Here is a tiny trained network, its code and every weight. The questions are about switching its units off for an input and a class, where a switched-off unit gives its printed mean instead of its output.

import numpy as np


def w(rows, s, z=0):
    codes = np.array(rows[::2]) - 128.0
    scale = np.full(codes.shape[1], s)
    scale[-1] = z or s
    return codes * scale


def f(y):
    return y / 2 * (1 + np.tanh(0.7978845608 * (y + 0.044715 * y**3)))


def log_softmax(a):
    a = a - a.max(-1, keepdims=True)
    return a - np.log(np.exp(a).sum(-1, keepdims=True))


def net(x, mask):
    res = np.array(x, float).reshape(1, 6) / 4 @ E
    y = f(res @ A[0][:, :-1].T + A[0][:, -1])
    res = res + np.where(mask, y, B[0][:, -1]) @ B[0][:, :-1]
    return log_softmax(res[-1] @ U[:, :-1].T + U[:, -1])


A, B = {}, {}
E = w([
[134,225,112,134,196,150],'x0',
[130,125,126,130,130,131],'x1',
[53,125,90,136,99,212],'x2',
[142,139,183,254,104,147],'x3',
[128,128,123,130,127,125],'x4',
[128,129,127,127,126,128],'x5',
],0.017)
A[0] = w([
[25,154,50,109,146,212,156],'N0',
[187,170,121,83,194,61,223],'N1',
[109,203,55,67,217,138,147],'N2',
[102,1,92,4,81,69,252],'N3',
[12,157,60,108,131,222,126],'N4',
[174,46,220,220,36,91,240],'N5',
[7,90,137,181,38,238,154],'N6',
[149,244,155,215,184,159,58],'N7',
[106,182,67,73,215,156,145],'N8',
],0.0073,0.0041)
B[0] = w([
[93,137,180,104,74,123,208],'N0',
[232,156,103,108,190,91,201],'N1',
[148,138,154,34,85,96,202],'N2',
[75,196,183,254,225,210,253],'N3',
[88,124,187,100,46,115,211],'N4',
[153,62,164,134,82,39,229],'N5',
[107,88,22,134,80,164,243],'N6',
[79,158,166,189,171,191,203],'N7',
[130,145,146,72,96,101,192],'N8',
],0.0095,0.015)
U = w([
[153,147,157,191,238,126,190],'0',
[136,107,181,97,50,58,198],'1',
[59,156,115,160,140,213,158],'2',
[140,57,6,143,82,122,5],'3',
[191,159,74,63,164,102,46],'4',
],0.011,0.0032)

Each question gives the input, the list of numbers given to net, and the class t.
The units are the neurons (one row each of A and B). Each row of codes is followed by its name. A weight is (code - 128) times the scale printed after its matrix; where a second scale follows, it is the last column's (A, B and U).
mask holds one flag per neuron, in row order. A switched-off neuron (its flag False) gives its mean, the last column of its row in B, instead of its output. The means were averaged over made-up inputs and are rounded, as every weight is.
A unit's drop is (log p(t) with every unit on - log p(t) with that unit switched off) / (log p(t) with every unit on - log p(t) with every unit switched off).
The circuit of an input: a set's keep is (log p(t) with only the set's units on - log p(t) with every unit switched off) / (log p(t) with every unit on - log p(t) with every unit switched off). Starting from all 9 units, units are removed one at a time, each time the one whose removal leaves the highest keep (on an exact tie, the one counted first), for as long as the keep stays at least 0.8.
circuit, biggest first: the units of the circuit, biggest drop first
most important unit: the unit with the biggest drop
k most important neurons: the k neurons with the biggest drops, biggest first
drop when u is switched off: that unit's drop, to one decimal
input [5,-7,-1,0,-4,-3], class 4: most important neuron : [N3]
input [2,-8,-8,-1,-8,0], class 4: circuit, biggest first : [N3; N1]
input [0,2,0,-3,6,-2], class 0: circuit, biggest first : [N6; N4]
input [0,-8,7,3,-8,8], class 3: 2 most important neurons : [N3; N6]
input [0,6,-7,-7,4,7], class 0: 2 most important neurons : [N3; N6]
input [0,4,-2,6,1,5], class 1: 3 most important neurons : [N3; N5; N1]
input [-7,-2,-2,0,-5,-7], class 0: 2 most important neurons : [N3; N4]
input [-1,-2,2,6,0,-6], class 3: circuit, biggest first : [N3; N6]
input [-3,3,-6,0,6,-8], class 0: 2 most important neurons : [N4; N2]
input [-7,1,1,-4,-4,-1], class 2: 2 most important neurons : [N3; N1]
input [7,4,1,-1,1,7], class 1: 2 most important neurons : [N3; N2]
input [0,5,1,-7,8,-5], class 2: 4 most important neurons : [N3; N5; N0; N4]
input [-8,0,5,-2,4,8], class 2: drop when N3 is switched off : 2.7
input [6,8,-3,-2,-4,2], class 4: drop when N3 is switched off : 0.3
input [0,3,2,1,-1,8], class 3: most important unit : N3
input [-8,-2,7,5,-4,-7], class 3: drop when N6 is switched off : 1.3
input [-7,7,0,-5,5,5], class 0: drop when N3 is switched off : 0.3
